Below is a small trained network, with its code and all its weights. Each question gives an input and a target symbol and asks what happens when units are switched off, that is, made to give their printed mean instead of their output.

import numpy as np


def w(rows, s, z=0):
    codes = np.array(rows[::2]) - 128.0
    scale = np.full(codes.shape[1], s)
    scale[-1] = z or s
    return codes * scale


def f(y):
    return y / 2 * (1 + np.tanh(0.7978845608 * (y + 0.044715 * y**3)))


def softmax(a):
    e = np.exp(a - a.max(-1, keepdims=True))
    return e / e.sum(-1, keepdims=True)


def log_softmax(a):
    a = a - a.max(-1, keepdims=True)
    return a - np.log(np.exp(a).sum(-1, keepdims=True))


def net(x, mask):
    ids = ['αβγδεζηθλμξπσφψω'.index(c) for c in x.split()]
    T = len(ids)
    res = E[ids] + P[:T]
    u = 0
    for l in range(3):
        q, k, v = (res @ M[l].T for M in (Q, K, V))
        z = softmax(np.where(np.tri(T) > 0, q @ k.T / 2**0.5, -1e9)) @ v
        res = res + np.where(mask[u], z, O[l][:, -1]) @ O[l][:, :-1]
        u += 1
        y = f(res @ A[l][:, :-1].T + A[l][:, -1])
        res = res + np.where(mask[u : u + 8], y, B[l][:, -1]) @ B[l][:, :-1]
        u += 8
    return log_softmax(res[-1] @ U[:, :-1].T + U[:, -1])


Q, K, V, O, A, B = {}, {}, {}, {}, {}, {}
E = w([
[170,241,148],'α',
[105,192,106],'β',
[26,177,103],'γ',
[123,141,144],'δ',
[186,106,192],'ε',
[64,5,148],'ζ',
[140,65,149],'η',
[255,89,86],'θ',
[92,135,113],'λ',
[105,146,120],'μ',
[92,122,102],'ξ',
[96,153,118],'π',
[115,148,189],'σ',
[186,204,84],'φ',
[104,91,153],'ψ',
[142,44,79],'ω',
],0.0081)
P = w([
[116,38,204],'0',
[137,105,17],'1',
[232,165,220],'2',
[123,107,39],'3',
[207,171,241],'4',
[123,112,42],'5',
[186,166,254],'6',
[122,105,43],'7',
[176,155,255],'8',
[121,107,46],'9',
],0.0055)
Q[0] = w([
[185,217,252],'L0H1',
[112,167,213],'L0H1',
],0.0036)
K[0] = w([
[218,142,171],'L0H1',
[191,185,255],'L0H1',
],0.0034)
V[0] = w([
[205,131,149],'L0H1',
[206,111,2],'L0H1',
],0.0053)
O[0] = w([
[215,124,204,210],'L0H1',
[253,102,47,253],'L0H1',
],0.0057,0.002)
A[0] = w([
[85,198,255,210],'L0N1',
[158,98,180,203],'L0N2',
[28,99,155,173],'L0N3',
[178,159,156,240],'L0N4',
[20,120,189,173],'L0N5',
[202,120,148,251],'L0N6',
[37,58,64,237],'L0N7',
[151,119,8,215],'L0N8',
],0.008,0.0029)
B[0] = w([
[188,3,143,152],'L0N1',
[167,123,185,183],'L0N2',
[53,100,206,122],'L0N3',
[227,159,141,210],'L0N4',
[60,56,189,123],'L0N5',
[241,116,154,255],'L0N6',
[20,76,106,162],'L0N7',
[163,109,9,225],'L0N8',
],0.0064,0.0051)
Q[1] = w([
[253,88,196],'L1H1',
[127,144,240],'L1H1',
],0.0039)
K[1] = w([
[78,31,252],'L1H1',
[84,2,102],'L1H1',
],0.0043)
V[1] = w([
[166,215,42],'L1H1',
[1,129,188],'L1H1',
],0.0049)
O[1] = w([
[49,197,7,104],'L1H1',
[151,227,253,2],'L1H1',
],0.0046,0.0054)
A[1] = w([
[154,170,174,77],'L1N1',
[192,137,227,84],'L1N2',
[2,142,7,220],'L1N3',
[194,53,54,128],'L1N4',
[154,211,57,255],'L1N5',
[178,171,231,100],'L1N6',
[160,187,233,128],'L1N7',
[188,179,220,94],'L1N8',
],0.0059,0.0021)
B[1] = w([
[88,138,120,135],'L1N1',
[72,104,137,183],'L1N2',
[55,178,33,176],'L1N3',
[136,2,115,254],'L1N4',
[194,131,72,179],'L1N5',
[70,94,106,170],'L1N6',
[51,66,97,161],'L1N7',
[64,115,92,172],'L1N8',
],0.0069,0.0091)
Q[2] = w([
[227,183,47],'L2H1',
[169,2,153],'L2H1',
],0.0034)
K[2] = w([
[252,210,154],'L2H1',
[40,76,233],'L2H1',
],0.0039)
V[2] = w([
[218,61,41],'L2H1',
[108,4,8],'L2H1',
],0.0039)
O[2] = w([
[191,170,254,225],'L2H1',
[47,218,200,254],'L2H1',
],0.0059,0.0089)
A[2] = w([
[102,149,245,162],'L2N1',
[52,156,38,134],'L2N2',
[218,192,124,216],'L2N3',
[58,254,86,71],'L2N4',
[71,218,95,84],'L2N5',
[35,46,173,171],'L2N6',
[161,78,55,126],'L2N7',
[192,78,211,252],'L2N8',
],0.0075,0.0041)
B[2] = w([
[254,123,133,160],'L2N1',
[41,64,233,167],'L2N2',
[113,249,113,194],'L2N3',
[195,60,221,142],'L2N4',
[179,46,233,136],'L2N5',
[83,201,51,193],'L2N6',
[105,79,79,196],'L2N7',
[196,173,173,248],'L2N8',
],0.0062,0.011)
U = w([
[150,100,173,194],'α',
[211,76,41,5],'β',
[83,68,45,79],'γ',
[121,91,155,81],'δ',
[128,51,213,64],'ε',
[42,155,120,181],'ζ',
[129,106,144,58],'η',
[199,165,233,127],'θ',
[124,120,118,87],'λ',
[126,100,149,45],'μ',
[125,144,122,144],'ξ',
[120,74,154,54],'π',
[102,215,20,154],'σ',
[156,254,110,194],'φ',
[100,144,115,130],'ψ',
[159,137,186,226],'ω',
],0.0061,0.0031)

Each question gives the input, a string of symbols that net reads in full, and the target symbol t.
The units are the heads (2 rows each of Q, K, V and O) and the neurons (one row each of A and B). Each row of codes is followed by its name. A weight is (code - 128) times the scale printed after its matrix; where a second scale follows, it is the last column's (O, A, B and U).
mask holds one flag per unit, layer by layer, with each layer's heads first. A switched-off unit (its flag False) gives its mean, the last column of its rows in O or B, instead of its output. The means were averaged over made-up inputs and are rounded, as every weight is.
A unit's drop is (log p(t) with every unit on - log p(t) with that unit switched off) / (log p(t) with every unit on - log p(t) with every unit switched off).
unit that matters most: the unit with the biggest drop
top k neurons: the k neurons with the biggest drops, biggest first
top k neurons in layer l: the k neurons of layer l with the biggest drops, biggest first
drop when u is switched off: that unit's drop, to one decimal
input θ ε ω ε γ θ ω φ λ ζ, target ζ: top 2 neurons in layer 1	(L1N3, L1N5)
input ε ε θ θ ω ξ γ ω, target γ: top 2 neurons	(L0N8, L1N4)
input θ θ ω, target θ: top 2 neurons	(L2N8, L1N3)
input ε ξ θ θ, target β: unit that matters most	L1N4
input γ β θ, target γ: top 3 neurons in layer 1	(L1N7, L1N8, L1N6)
input ζ ω ω θ ε ω ψ, target ζ: top 2 neurons	(L2N6, L1N7)
input θ θ ξ ω ζ γ π, target θ: top 2 neurons in layer 1	(L1N4, L1N3)
input φ β ω ω ξ ω ξ γ λ θ, target β: top 2 neurons	(L0N8, L1N4)
input θ φ ξ ψ θ σ θ θ θ γ, target ε: top 2 neurons	(L1N3, L2N4)
input θ θ θ θ φ θ ε, target θ: top 3 neurons in layer 2	(L2N8, L2N1, L2N7)
input θ ξ β ζ ψ θ ξ, target θ: top 3 neurons in layer 2	(L2N1, L2N7, L2N8)
input ζ φ δ, target ζ: top 2 neurons in layer 1	(L1N7, L1N8)
input ζ ζ θ θ μ, target ζ: top 3 neurons in layer 1	(L1N7, L1N8, L1N6)
input θ α ω, target θ: top neuron in layer 2	(L2N8)
input θ θ α ω φ β ω α ζ, target θ: top 3 neurons in layer 2	(L2N1, L2N8, L2N7)
input ω φ θ η α ζ ψ α, target φ: top 2 neurons in layer 2	(L2N3, L2N2)
input ζ σ θ ω ζ δ ω φ δ, target ζ: drop when L1H1 is switched off	1.0
input θ θ θ, target θ: drop when L1N3 is switched off	0.1
input θ θ α θ ω ω ω μ η, target θ: drop when L2H1 is switched off	0.4
input θ ε π, target θ: top neuron	(L1N3)
